Below are the code and all the weights of a small trained network. Each question names an input and a class and asks about switching units off, where a switched-off unit gives its printed mean instead of its output.

import numpy as np


def w(rows, s, z=0):
    codes = np.array(rows[::2]) - 128.0
    scale = np.full(codes.shape[1], s)
    scale[-1] = z or s
    return codes * scale


def norm(h):
    return h / np.sqrt((h * h).mean(-1, keepdims=True) + 1e-5)


def f(y):
    return y / 2 * (1 + np.tanh(0.7978845608 * (y + 0.044715 * y**3)))


def log_softmax(a):
    a = a - a.max(-1, keepdims=True)
    return a - np.log(np.exp(a).sum(-1, keepdims=True))


def net(x, mask):
    res = np.array(x, float).reshape(1, 8) / 4 @ E
    u = 0
    for l in range(3):
        y = f(norm(res) @ A[l][:, :-1].T + A[l][:, -1])
        res = res + np.where(mask[u : u + 8], y, B[l][:, -1]) @ B[l][:, :-1]
        u += 8
    return log_softmax(norm(res)[-1] @ U[:, :-1].T + U[:, -1])


A, B = {}, {}
E = w([
[177,140,178,86,175,176,153,112],'x0',
[45,163,207,65,143,204,188,134],'x1',
[57,114,134,63,117,203,145,87],'x2',
[76,153,100,101,107,102,153,101],'x3',
[138,44,149,247,88,150,85,76],'x4',
[190,173,125,68,166,72,177,185],'x5',
[211,84,11,2,127,204,20,150],'x6',
[76,146,19,175,83,62,118,76],'x7',
],0.0031)
A[0] = w([
[90,160,98,135,128,108,145,135,5],'0.n1',
[50,123,78,153,64,82,118,76,33],'0.n2',
[192,92,105,153,136,90,25,133,66],'0.n3',
[115,118,147,120,145,219,104,88,4],'0.n4',
[140,144,126,61,209,156,156,135,170],'0.n5',
[96,108,219,212,138,98,155,111,68],'0.n6',
[84,107,138,120,100,228,113,103,31],'0.n7',
[66,68,156,110,130,254,90,83,25],'0.n8',
],0.0051,0.0033)
B[0] = w([
[114,100,129,168,46,139,81,61,86],'0.n1',
[79,211,37,118,254,35,105,89,196],'0.n2',
[212,36,70,104,93,160,145,93,215],'0.n3',
[92,46,95,173,62,193,86,78,121],'0.n4',
[128,184,171,85,143,115,95,129,253],'0.n5',
[121,120,211,238,56,144,156,208,236],'0.n6',
[114,66,179,98,151,153,106,99,150],'0.n7',
[80,78,250,82,34,213,2,41,209],'0.n8',
],0.0045,0.0021)
A[1] = w([
[253,46,69,142,107,96,69,125,3],'1.n1',
[74,149,55,173,116,82,167,79,100],'1.n2',
[105,57,144,101,76,234,88,33,72],'1.n3',
[120,68,125,97,97,221,88,96,46],'1.n4',
[120,108,171,236,77,157,183,172,43],'1.n5',
[39,110,19,153,95,40,117,78,68],'1.n6',
[143,94,48,70,133,194,88,118,97],'1.n7',
[249,40,43,159,108,139,110,135,30],'1.n8',
],0.0058,0.0033)
B[1] = w([
[245,239,1,236,8,176,187,91,225],'1.n1',
[73,121,84,107,196,89,56,39,191],'1.n2',
[131,73,127,72,70,191,31,217,254],'1.n3',
[86,81,197,129,60,220,80,119,201],'1.n4',
[94,43,203,193,153,20,252,109,193],'1.n5',
[85,187,34,76,188,81,3,26,223],'1.n6',
[129,103,224,218,72,92,130,133,226],'1.n7',
[241,245,85,221,3,190,207,103,231],'1.n8',
],0.0053,0.0035)
A[2] = w([
[254,204,67,200,39,159,152,95,10],'2.n1',
[199,205,67,170,30,152,153,124,70],'2.n2',
[233,206,69,208,72,83,162,151,102],'2.n3',
[218,94,213,168,72,161,197,214,187],'2.n4',
[114,73,220,229,148,42,240,83,18],'2.n5',
[183,148,131,16,186,146,175,214,5],'2.n6',
[160,52,71,73,96,204,78,143,83],'2.n7',
[224,241,136,60,101,168,163,160,141],'2.n8',
],0.0057,0.0028)
B[2] = w([
[190,189,61,200,39,173,212,101,233],'2.n1',
[171,173,80,189,91,154,194,83,207],'2.n2',
[124,86,139,208,68,211,146,101,228],'2.n3',
[72,139,78,132,141,102,78,42,254],'2.n4',
[123,44,156,238,187,73,205,255,212],'2.n5',
[207,205,116,23,208,137,167,189,154],'2.n6',
[64,103,230,157,101,135,169,123,181],'2.n7',
[192,119,84,104,95,168,173,144,210],'2.n8',
],0.0071,0.0052)
U = w([
[210,223,124,1,219,178,210,228,2],'0',
[21,195,21,113,206,44,10,21,142],'1',
[48,50,220,239,221,48,223,232,137],'2',
[35,30,249,63,44,253,9,128,158],'3',
[233,193,19,226,13,225,194,64,148],'4',
],0.0091,0.0024)

Each question gives the input, the list of numbers given to net, and the class t.
The units are the neurons (one row each of A and B). Each row of codes is followed by its name. A weight is (code - 128) times the scale printed after its matrix; where a second scale follows, it is the last column's (A, B and U).
mask holds one flag per neuron, layer by layer. A switched-off neuron (its flag False) gives its mean, the last column of its row in B, instead of its output. The means were averaged over made-up inputs and are rounded, as every weight is.
A unit's drop is (log p(t) with every unit on - log p(t) with that unit switched off) / (log p(t) with every unit on - log p(t) with every unit switched off).
The circuit of an input: a set's keep is (log p(t) with only the set's units on - log p(t) with every unit switched off) / (log p(t) with every unit on - log p(t) with every unit switched off). Starting from the 12 units with the biggest drops (on a tie, the unit counted first), units are removed one at a time, each time the one whose removal leaves the highest keep (on an exact tie, the one counted first), for as long as the keep stays at least 0.8.
circuit, biggest first: the units of the circuit, biggest drop first
unit that matters most: the unit with the biggest drop
k most important neurons: the k neurons with the biggest drops, biggest first
k most important neurons of layer l: the k neurons of layer l with the biggest drops, biggest first
drop of u: that unit's drop, to one decimal
input [-7,6,-3,0,7,7,3,4], class 1: circuit, biggest first : 0.n2, 1.n6
input [-3,-2,3,-7,4,-7,2,2], class 3: circuit, biggest first : 0.n8, 1.n3
input [-3,-1,7,7,2,-7,-5,-8], class 3: unit that matters most : 0.n8
input [-1,-5,6,8,5,-4,2,2], class 1: 2 most important neurons : 0.n2, 1.n6
input [5,2,5,-2,2,1,-5,-3], class 2: 2 most important neurons : 0.n6, 1.n5
input [8,-3,-5,8,3,5,-3,-8], class 2: 2 most important neurons of layer 0 : 0.n6, 0.n2
input [1,5,8,5,-2,4,-6,-2], class 0: 2 most important neurons : 1.n7, 1.n5
input [0,4,-5,-2,-2,-4,5,8], class 1: 3 most important neurons of layer 0 : 0.n2, 0.n6, 0.n4
input [2,4,-1,-4,-4,2,-6,-4], class 2: 2 most important neurons : 0.n6, 2.n5
input [0,0,-2,3,5,-6,-1,1], class 2: 3 most important neurons : 0.n6, 1.n5, 2.n4
input [-5,8,-1,-8,5,-6,-6,-7], class 2: 3 most important neurons : 1.n5, 2.n5, 0.n6
input [-1,2,6,-1,-3,0,1,5], class 1: 2 most important neurons of layer 0 : 0.n2, 0.n3
input [6,-6,3,1,-3,1,-6,-6], class 2: drop of 0.n2 : 0.0
input [-4,2,-1,-2,-2,-7,0,1], class 3: drop of 1.n3 : 0.1
input [1,0,5,8,4,2,-1,1], class 1: drop of 0.n2 : 0.8
input [6,0,4,3,2,7,-1,5], class 0: unit that matters most : 1.n1
